Below are the code and all the weights of a small trained network. Each question names an input and a target symbol and asks about switching units off, where a switched-off unit gives its printed mean instead of its output.

import numpy as np


def w(rows, s, z=0):
    codes = np.array(rows[::2]) - 128.0
    scale = np.full(codes.shape[1], s)
    scale[-1] = z or s
    return codes * scale


def norm(h):
    return h / np.sqrt((h * h).mean(-1, keepdims=True) + 1e-5)


def f(y):
    return y / 2 * (1 + np.tanh(0.7978845608 * (y + 0.044715 * y**3)))


def softmax(a):
    e = np.exp(a - a.max(-1, keepdims=True))
    return e / e.sum(-1, keepdims=True)


def log_softmax(a):
    a = a - a.max(-1, keepdims=True)
    return a - np.log(np.exp(a).sum(-1, keepdims=True))


def net(x, mask):
    ids = ['ΓΛΣΨαβεπτ'.index(c) for c in x.split()]
    T = len(ids)
    res = E[ids] + P[:T]
    u = 0
    for l in range(2):
        q, k, v = (norm(res) @ M[l].T for M in (Q, K, V))
        z = softmax(np.where(np.tri(T) > 0, q @ k.T / 2**0.5, -1e9)) @ v
        res = res + np.where(mask[u], z, O[l][:, -1]) @ O[l][:, :-1]
        u += 1
        y = f(norm(res) @ A[l][:, :-1].T + A[l][:, -1])
        res = res + np.where(mask[u : u + 8], y, B[l][:, -1]) @ B[l][:, :-1]
        u += 8
    return log_softmax(norm(res)[-1] @ U[:, :-1].T + U[:, -1])


Q, K, V, O, A, B = {}, {}, {}, {}, {}, {}
E = w([
[116,37,159,172,140,142,131,73],'Γ',
[84,63,101,167,119,184,190,170],'Λ',
[214,219,2,57,223,52,130,117],'Σ',
[19,152,117,103,118,158,127,166],'Ψ',
[166,141,126,222,124,193,128,95],'α',
[122,163,192,115,139,173,108,56],'β',
[107,116,146,97,97,187,195,72],'ε',
[72,128,85,188,117,158,105,198],'π',
[69,77,171,109,134,91,79,67],'τ',
],0.025)
P = w([
[100,120,55,121,134,133,124,62],'0',
[67,152,140,187,151,104,165,90],'1',
[57,145,134,197,78,139,129,72],'2',
[163,105,72,71,122,155,82,104],'3',
[179,125,169,85,195,132,145,186],'4',
[78,196,143,177,94,45,176,81],'5',
[81,109,134,156,36,176,82,82],'6',
[183,94,62,33,166,188,64,135],'7',
[193,165,248,103,180,64,212,223],'8',
[78,169,178,165,62,102,152,99],'9',
[145,84,97,71,108,203,54,114],'10',
],0.016)
Q[0] = w([
[153,45,82,48,133,253,48,126],'L0H0',
[58,141,44,174,33,114,90,36],'L0H0',
],0.054)
K[0] = w([
[128,172,226,174,113,29,210,179],'L0H0',
[253,149,65,31,247,59,161,175],'L0H0',
],0.051)
V[0] = w([
[48,58,105,140,143,19,21,235],'L0H0',
[2,203,121,19,71,227,208,196],'L0H0',
],0.018)
O[0] = w([
[114,106,136,127,250,142,99,145,5],'L0H0',
[53,168,33,147,104,144,131,67,142],'L0H0',
],0.018,0.015)
A[0] = w([
[53,72,95,94,100,119,160,237,135],'L0N0',
[113,146,136,132,186,157,102,125,60],'L0N1',
[142,240,167,98,127,207,93,130,185],'L0N2',
[123,149,166,103,74,118,102,178,254],'L0N3',
[202,159,44,111,160,3,138,128,66],'L0N4',
[90,101,178,66,129,92,107,124,122],'L0N5',
[41,89,159,26,114,157,177,140,85],'L0N6',
[94,147,116,109,110,95,93,106,249],'L0N7',
],0.037,0.0072)
B[0] = w([
[158,46,17,167,231,168,168,135,151],'L0N0',
[113,156,145,69,80,194,202,177,155],'L0N1',
[156,198,173,184,159,90,97,54,182],'L0N2',
[183,146,124,50,177,162,88,115,252],'L0N3',
[101,227,135,136,164,1,85,187,157],'L0N4',
[111,88,143,85,131,114,51,113,182],'L0N5',
[107,88,138,110,109,19,218,48,160],'L0N6',
[84,84,157,106,152,175,120,99,201],'L0N7',
],0.034,0.024)
Q[1] = w([
[134,77,120,105,122,156,91,98],'L1H0',
[155,174,142,187,115,55,132,255],'L1H0',
],0.06)
K[1] = w([
[164,169,99,153,109,83,179,167],'L1H0',
[153,110,168,139,104,255,137,39],'L1H0',
],0.06)
V[1] = w([
[56,202,65,98,108,90,64,141],'L1H0',
[106,62,207,120,127,254,102,24],'L1H0',
],0.017)
O[1] = w([
[135,145,113,78,77,124,5,137,254],'L1H0',
[138,82,144,170,141,204,243,137,176],'L1H0',
],0.014,0.0054)
A[1] = w([
[250,87,154,109,107,84,122,159,121],'L1N0',
[146,166,51,205,100,170,53,188,74],'L1N1',
[205,57,169,146,105,138,163,111,71],'L1N2',
[77,152,75,96,97,160,101,140,169],'L1N3',
[123,173,79,152,112,160,151,98,66],'L1N4',
[146,80,229,185,195,110,146,161,56],'L1N5',
[180,43,153,158,148,128,147,74,3],'L1N6',
[156,93,4,147,99,138,96,218,133],'L1N7',
],0.039,0.0078)
B[1] = w([
[113,115,100,205,123,117,202,138,252],'L1N0',
[121,141,158,129,191,134,254,156,136],'L1N1',
[187,167,85,89,131,167,57,97,220],'L1N2',
[170,108,140,167,134,121,135,153,206],'L1N3',
[136,130,98,92,111,93,111,138,192],'L1N4',
[138,26,103,91,100,87,77,145,183],'L1N5',
[96,163,182,183,97,120,95,162,222],'L1N6',
[68,169,233,113,109,99,104,91,148],'L1N7',
],0.051,0.019)
U = w([
[185,59,153,212,120,104,103,158,105],'Γ',
[53,110,177,205,100,114,120,99,102],'Λ',
[109,152,85,125,136,69,127,156,237],'Σ',
[94,96,6,119,208,145,127,77,97],'Ψ',
[212,147,110,204,144,144,193,106,70],'α',
[145,185,133,108,133,154,61,96,117],'β',
[126,115,86,120,36,64,178,72,115],'ε',
[128,104,167,98,160,166,199,135,254],'π',
[86,63,117,16,123,123,81,153,63],'τ',
],0.014,0.0044)

Each question gives the input, a string of symbols that net reads in full, and the target symbol t.
The units are the heads (2 rows each of Q, K, V and O) and the neurons (one row each of A and B). Each row of codes is followed by its name. A weight is (code - 128) times the scale printed after its matrix; where a second scale follows, it is the last column's (O, A, B and U).
mask holds one flag per unit, layer by layer, with each layer's heads first. A switched-off unit (its flag False) gives its mean, the last column of its rows in O or B, instead of its output. The means were averaged over made-up inputs and are rounded, as every weight is.
A unit's drop is (log p(t) with every unit on - log p(t) with that unit switched off) / (log p(t) with every unit on - log p(t) with every unit switched off).
The circuit of an input: a set's keep is (log p(t) with only the set's units on - log p(t) with every unit switched off) / (log p(t) with every unit on - log p(t) with every unit switched off). Starting from the 12 units with the biggest drops (on a tie, the unit counted first), units are removed one at a time, each time the one whose removal leaves the highest keep (on an exact tie, the one counted first), for as long as the keep stays at least 0.8.
circuit, biggest first: the units of the circuit, biggest drop first
unit that matters most: the unit with the biggest drop
top k neurons: the k neurons with the biggest drops, biggest first
k most important neurons of layer l: the k neurons of layer l with the biggest drops, biggest first
input Γ ε α β Γ τ β τ, target τ: top 3 neurons	(L0N1, L0N3, L0N4)
input ε Γ β Ψ ε Σ τ Λ Γ Λ, target Λ: unit that matters most	L1N7
input β Γ ε β π Σ π, target π: top 2 neurons	(L1N1, L1N7)
input Σ Γ τ, target τ: 2 most important neurons of layer 0	(L0N5, L0N2)
input β β Γ β τ Ψ ε, target τ: top 2 neurons	(L0N1, L1N5)
input ε Γ Ψ, target ε: 2 most important neurons of layer 1	(L1N4, L1N2)
input β τ ε α, target τ: circuit, biggest first	(L0H0, L1N5)
input τ Ψ Λ Λ τ β Σ ε ε, target ε: 4 most important neurons of layer 0	(L0N6, L0N4, L0N3, L0N5)
input Σ β β Ψ Γ Γ Ψ, target Ψ: top 2 neurons	(L0N0, L0N3)
input Γ β β β β α Γ α β, target Γ: circuit, biggest first	(L0H0, L1N0, L1N5)
input β ε Γ α, target ε: 2 most important neurons of layer 1	(L1N4, L1N2)
input Λ β α, target Λ: circuit, biggest first	(L0H0, L1N2)
input π π β, target π: circuit, biggest first	(L0N1, L0H0)
input Γ ε β π β τ ε Ψ ε Γ, target Ψ: circuit, biggest first	(L0H0)
input Σ α τ β τ β α, target α: top 4 neurons	(L0N7, L1N1, L1N0, L0N6)
input β β Λ α α τ τ β, target τ: top 3 neurons	(L1N5, L0N1, L0N3)
input τ Ψ Σ ε β Σ, target ε: 3 most important neurons of layer 0	(L0N7, L0N3, L0N0)
input τ β Λ τ Λ Γ Γ Γ β, target Γ: circuit, biggest first	(L0H0, L1N5, L1N0)
input β Ψ ε Σ Γ τ ε, target ε: top 3 neurons	(L0N6, L0N4, L1N0)
input ε Σ Ψ Γ, target Γ: top 2 neurons	(L1N0, L0N7)
input Γ π Ψ ε, target π: unit that matters most	L0N1
input α Γ β β β Λ Λ α Ψ, target Λ: circuit, biggest first	(L0H0, L0N3)
input α Ψ Γ α α, target Γ: 2 most important neurons of layer 1	(L1N5, L1N0)
